Below is a small trained network, with its code and all its weights. Each question gives an input and a class and asks what happens when units are switched off, that is, made to give their printed mean instead of their output.

import numpy as np


def w(rows, s, z=0):
    codes = np.array(rows[::2]) - 128.0
    scale = np.full(codes.shape[1], s)
    scale[-1] = z or s
    return codes * scale


def f(y):
    return np.maximum(y, 0)


def log_softmax(a):
    a = a - a.max(-1, keepdims=True)
    return a - np.log(np.exp(a).sum(-1, keepdims=True))


def net(x, mask):
    res = np.array(x, float).reshape(1, 7) / 4 @ E
    y = f(res @ A[0][:, :-1].T + A[0][:, -1])
    res = res + np.where(mask, y, B[0][:, -1]) @ B[0][:, :-1]
    return log_softmax(res[-1] @ U[:, :-1].T + U[:, -1])


A, B = {}, {}
E = w([
[86,108,105,147,26,193,146,108],'x0',
[191,32,80,193,97,133,110,60],'x1',
[187,132,139,150,110,228,254,110],'x2',
[27,189,118,145,78,183,155,93],'x3',
[143,97,143,156,110,134,86,163],'x4',
[93,62,154,133,152,44,180,34],'x5',
[148,83,169,9,83,99,160,179],'x6',
],0.0089)
A[0] = w([
[82,163,63,104,27,205,152,151,93],'N0',
[87,66,103,148,107,69,119,20,198],'N1',
[79,131,143,101,18,164,87,209,50],'N2',
[189,88,122,116,127,181,167,88,157],'N3',
[215,89,40,145,133,164,180,67,101],'N4',
[206,96,83,200,101,102,212,11,253],'N5',
[172,85,134,43,146,102,72,138,173],'N6',
[24,159,97,84,135,70,147,128,132],'N7',
[92,131,119,254,137,230,104,32,163],'N8',
[152,155,69,79,158,185,147,206,7],'N9',
[190,86,122,112,170,49,95,194,199],'N10',
],0.0099,0.0027)
B[0] = w([
[118,3,96,76,120,148,137,155,215],'N0',
[56,86,224,182,108,98,3,97,215],'N1',
[208,6,97,65,175,124,208,95,203],'N2',
[62,138,92,67,197,178,121,113,193],'N3',
[111,211,184,140,186,186,196,22,209],'N4',
[121,17,146,60,205,177,56,53,248],'N5',
[93,66,56,142,19,54,139,206,208],'N6',
[41,148,233,89,188,192,111,65,193],'N7',
[191,68,51,111,72,79,110,140,243],'N8',
[76,149,160,152,76,82,5,79,177],'N9',
[103,126,91,251,41,71,150,217,228],'N10',
],0.0078,0.013)
U = w([
[79,114,182,152,143,135,51,5,253],'0',
[183,101,79,219,84,25,105,254,104],'1',
[186,106,110,74,186,234,184,98,150],'2',
[88,247,211,151,140,183,143,117,44],'3',
],0.0088,0.0021)

Each question gives the input, the list of numbers given to net, and the class t.
The units are the neurons (one row each of A and B). Each row of codes is followed by its name. A weight is (code - 128) times the scale printed after its matrix; where a second scale follows, it is the last column's (A, B and U).
mask holds one flag per neuron, in row order. A switched-off neuron (its flag False) gives its mean, the last column of its row in B, instead of its output. The means were averaged over made-up inputs and are rounded, as every weight is.
A unit's drop is (log p(t) with every unit on - log p(t) with that unit switched off) / (log p(t) with every unit on - log p(t) with every unit switched off).
The circuit of an input: a set's keep is (log p(t) with only the set's units on - log p(t) with every unit switched off) / (log p(t) with every unit on - log p(t) with every unit switched off). Starting from all 11 units, units are removed one at a time, each time the one whose removal leaves the highest keep (on an exact tie, the one counted first), for as long as the keep stays at least 0.8.
units of the circuit, in order: the units of the circuit, biggest drop first
top k neurons: the k neurons with the biggest drops, biggest first
drop when u is switched off: that unit's drop, to one decimal
input [1,6,-4,-8,-2,-4,-4], class 1: units of the circuit, in order : N10
input [8,-5,-3,-6,-2,0,-4], class 2: units of the circuit, in order : N1, N9
input [-1,-7,4,7,-3,-3,2], class 2: top 3 neurons : N0, N1, N2
input [8,6,-3,4,-1,-8,-7], class 2: units of the circuit, in order : N2, N0
input [8,-5,-7,-2,-4,-4,-7], class 2: top 3 neurons : N1, N2, N10
input [-7,2,8,-3,8,4,8], class 1: top 3 neurons : N10, N6, N7
input [5,-8,-6,-4,-1,-6,0], class 1: top 2 neurons : N5, N4
input [2,7,-6,3,-2,-8,-6], class 1: drop when N8 is switched off : 0.3
input [-3,-2,8,-6,2,-6,-3], class 3: drop when N2 is switched off : 0.1
input [5,4,-3,5,-5,-7,-2], class 2: drop when N2 is switched off : 0.3
input [-1,-5,8,7,1,2,-3], class 2: drop when N1 is switched off : 0.2
